Below are the code and all the weights of a small trained network. Each question names an input and a class and asks about switching units off, where a switched-off unit gives its printed mean instead of its output.

import numpy as np


def w(rows, s, z=0):
    codes = np.array(rows[::2]) - 128.0
    scale = np.full(codes.shape[1], s)
    scale[-1] = z or s
    return codes * scale


def norm(h):
    return h / np.sqrt((h * h).mean(-1, keepdims=True) + 1e-5)


def f(y):
    return np.maximum(y, 0)


def log_softmax(a):
    a = a - a.max(-1, keepdims=True)
    return a - np.log(np.exp(a).sum(-1, keepdims=True))


def net(x, mask):
    res = np.array(x, float).reshape(1, 3) / 4 @ E
    u = 0
    for l in range(4):
        y = f(norm(res) @ A[l][:, :-1].T + A[l][:, -1])
        res = res + np.where(mask[u : u + 3], y, B[l][:, -1]) @ B[l][:, :-1]
        u += 3
    return log_softmax(norm(res)[-1] @ U[:, :-1].T + U[:, -1])


A, B = {}, {}
E = w([
[2,76,165],'x0',
[157,187,56],'x1',
[112,171,193],'x2',
],0.0043)
A[0] = w([
[129,254,18,8],'0.n1',
[207,52,130,106],'0.n2',
[76,156,23,38],'0.n3',
],0.008,0.0015)
B[0] = w([
[235,126,129,253],'0.n1',
[166,253,31,194],'0.n2',
[95,170,220,201],'0.n3',
],0.0072,0.0038)
A[1] = w([
[90,156,33,6],'1.n1',
[24,215,2,127],'1.n2',
[162,76,55,180],'1.n3',
],0.0088,0.0013)
B[1] = w([
[86,36,69,177],'1.n1',
[110,254,12,254],'1.n2',
[89,30,125,212],'1.n3',
],0.0076,0.0026)
A[2] = w([
[101,254,128,137],'2.n1',
[67,176,248,252],'2.n2',
[149,145,187,70],'2.n3',
],0.0082,0.0036)
B[2] = w([
[199,208,22,214],'2.n1',
[111,124,2,255],'2.n2',
[175,190,116,147],'2.n3',
],0.0093,0.0058)
A[3] = w([
[163,26,5,4],'3.n1',
[21,237,3,245],'3.n2',
[64,161,94,46],'3.n3',
],0.0042,0.0012)
B[3] = w([
[147,181,157,179],'3.n1',
[13,149,213,255],'3.n2',
[254,72,160,150],'3.n3',
],0.007,0.0063)
U = w([
[130,196,65,210],'0',
[21,79,110,179],'1',
[123,105,202,2],'2',
[139,134,192,26],'3',
[139,80,250,17],'4',
[148,35,205,1],'5',
[229,114,121,197],'6',
],0.015,0.0061)

Each question gives the input, the list of numbers given to net, and the class t.
The units are the neurons (one row each of A and B). Each row of codes is followed by its name. A weight is (code - 128) times the scale printed after its matrix; where a second scale follows, it is the last column's (A, B and U).
mask holds one flag per neuron, layer by layer. A switched-off neuron (its flag False) gives its mean, the last column of its row in B, instead of its output. The means were averaged over made-up inputs and are rounded, as every weight is.
A unit's drop is (log p(t) with every unit on - log p(t) with that unit switched off) / (log p(t) with every unit on - log p(t) with every unit switched off).
The circuit of an input: a set's keep is (log p(t) with only the set's units on - log p(t) with every unit switched off) / (log p(t) with every unit on - log p(t) with every unit switched off). Starting from all 12 units, units are removed one at a time, each time the one whose removal leaves the highest keep (on an exact tie, the one counted first), for as long as the keep stays at least 0.8.
units of the circuit, in order: the units of the circuit, biggest drop first
unit that matters most: the unit with the biggest drop
k most important neurons: the k neurons with the biggest drops, biggest first
k most important neurons of layer l: the k neurons of layer l with the biggest drops, biggest first
drop when u is switched off: that unit's drop, to one decimal
input [2,-3,1], class 1: 2 most important neurons	[0.n2; 1.n2]
input [2,-6,7], class 1: units of the circuit, in order	[1.n2; 2.n1; 2.n2]
input [1,-4,-6], class 1: unit that matters most	1.n1
input [5,-1,-4], class 1: 2 most important neurons	[0.n2; 2.n1]
input [-2,2,-5], class 6: units of the circuit, in order	[0.n1; 2.n2; 1.n2]
input [0,3,5], class 6: units of the circuit, in order	[0.n1; 2.n2; 1.n2; 3.n2]
input [2,-5,6], class 1: 4 most important neurons	[1.n2; 0.n2; 2.n1; 0.n1]
input [-1,5,-7], class 6: 2 most important neurons of layer 1	[1.n2; 1.n3]
input [-4,3,8], class 6: drop when 0.n3 is switched off	0.2
input [-7,8,-2], class 6: drop when 1.n1 is switched off	0.0
input [-7,6,3], class 6: drop when 3.n2 is switched off	0.1
input [-4,8,-6], class 6: drop when 0.n1 is switched off	1.3
